Below are the code and all the weights of a small trained network. Each question names an input and a class and asks about switching units off, where a switched-off unit gives its printed mean instead of its output.

import numpy as np


def w(rows, s, z=0):
    codes = np.array(rows[::2]) - 128.0
    scale = np.full(codes.shape[1], s)
    scale[-1] = z or s
    return codes * scale


def f(y):
    return np.maximum(y, 0)


def log_softmax(a):
    a = a - a.max(-1, keepdims=True)
    return a - np.log(np.exp(a).sum(-1, keepdims=True))


def net(x, mask):
    res = np.array(x, float).reshape(1, 7) / 4 @ E
    y = f(res @ A[0][:, :-1].T + A[0][:, -1])
    res = res + np.where(mask, y, B[0][:, -1]) @ B[0][:, :-1]
    return log_softmax(res[-1] @ U[:, :-1].T + U[:, -1])


A, B = {}, {}
E = w([
[129,115,107,124,131,135,137,127],'x0',
[115,110,144,129,123,126,135,151],'x1',
[15,73,131,62,141,179,71,56],'x2',
[99,100,123,137,110,128,161,132],'x3',
[64,249,48,161,51,238,90,219],'x4',
[159,145,131,121,145,147,111,120],'x5',
[110,106,115,113,117,115,141,152],'x6',
],0.012)
A[0] = w([
[82,205,81,170,38,225,95,186,127],'n0',
[190,211,104,231,54,103,193,189,5],'n1',
[2,120,119,108,148,213,30,104,11],'n2',
[109,181,134,103,61,214,128,173,147],'n3',
[17,167,135,83,146,157,76,107,34],'n4',
[184,151,99,211,101,114,122,205,34],'n5',
[73,197,50,185,37,195,43,188,123],'n6',
],0.0076,0.0019)
B[0] = w([
[147,39,135,176,175,84,68,63,247],'n0',
[70,151,66,26,56,177,126,219,218],'n1',
[33,254,58,122,117,222,169,169,215],'n2',
[164,90,215,158,154,101,75,119,201],'n3',
[57,184,90,52,33,151,170,92,188],'n4',
[184,207,32,104,131,202,195,154,189],'n5',
[137,99,181,178,127,46,69,45,251],'n6',
],0.0094,0.016)
U = w([
[132,29,161,161,177,2,96,48,250],'0',
[66,203,37,98,108,212,174,185,6],'1',
],0.009,0.0017)

Each question gives the input, the list of numbers given to net, and the class t.
The units are the neurons (one row each of A and B). Each row of codes is followed by its name. A weight is (code - 128) times the scale printed after its matrix; where a second scale follows, it is the last column's (A, B and U).
mask holds one flag per neuron, in row order. A switched-off neuron (its flag False) gives its mean, the last column of its row in B, instead of its output. The means were averaged over made-up inputs and are rounded, as every weight is.
A unit's drop is (log p(t) with every unit on - log p(t) with that unit switched off) / (log p(t) with every unit on - log p(t) with every unit switched off).
The circuit of an input: a set's keep is (log p(t) with only the set's units on - log p(t) with every unit switched off) / (log p(t) with every unit on - log p(t) with every unit switched off). Starting from all 7 units, units are removed one at a time, each time the one whose removal leaves the highest keep (on an exact tie, the one counted first), for as long as the keep stays at least 0.8.
units of the circuit, in order: the units of the circuit, biggest drop first
unit that matters most: the unit with the biggest drop
k most important neurons: the k neurons with the biggest drops, biggest first
drop of u: that unit's drop, to one decimal
input [-7,-8,8,6,8,-5,5], class 0: unit that matters most => n6
input [-8,-6,-8,1,-7,3,-4], class 1: units of the circuit, in order => n6, n0
input [-1,-3,4,2,-3,-7,5], class 1: 3 most important neurons => n6, n0, n3
input [-3,-8,1,-2,8,3,0], class 0: 2 most important neurons => n6, n0
input [-5,2,7,-3,-5,-2,5], class 1: 2 most important neurons => n6, n0
input [4,-7,-4,2,-3,8,7], class 1: 2 most important neurons => n6, n0
input [-3,5,-3,-8,3,-5,4], class 0: 4 most important neurons => n2, n6, n0, n4
input [-1,2,-3,-8,-2,-8,-6], class 1: 3 most important neurons => n6, n0, n3
input [5,8,5,5,8,-2,7], class 0: drop of n0 => 0.4
input [2,8,2,0,7,4,1], class 0: drop of n0 => 0.1
input [8,-2,-5,1,-3,5,6], class 1: drop of n6 => 0.6
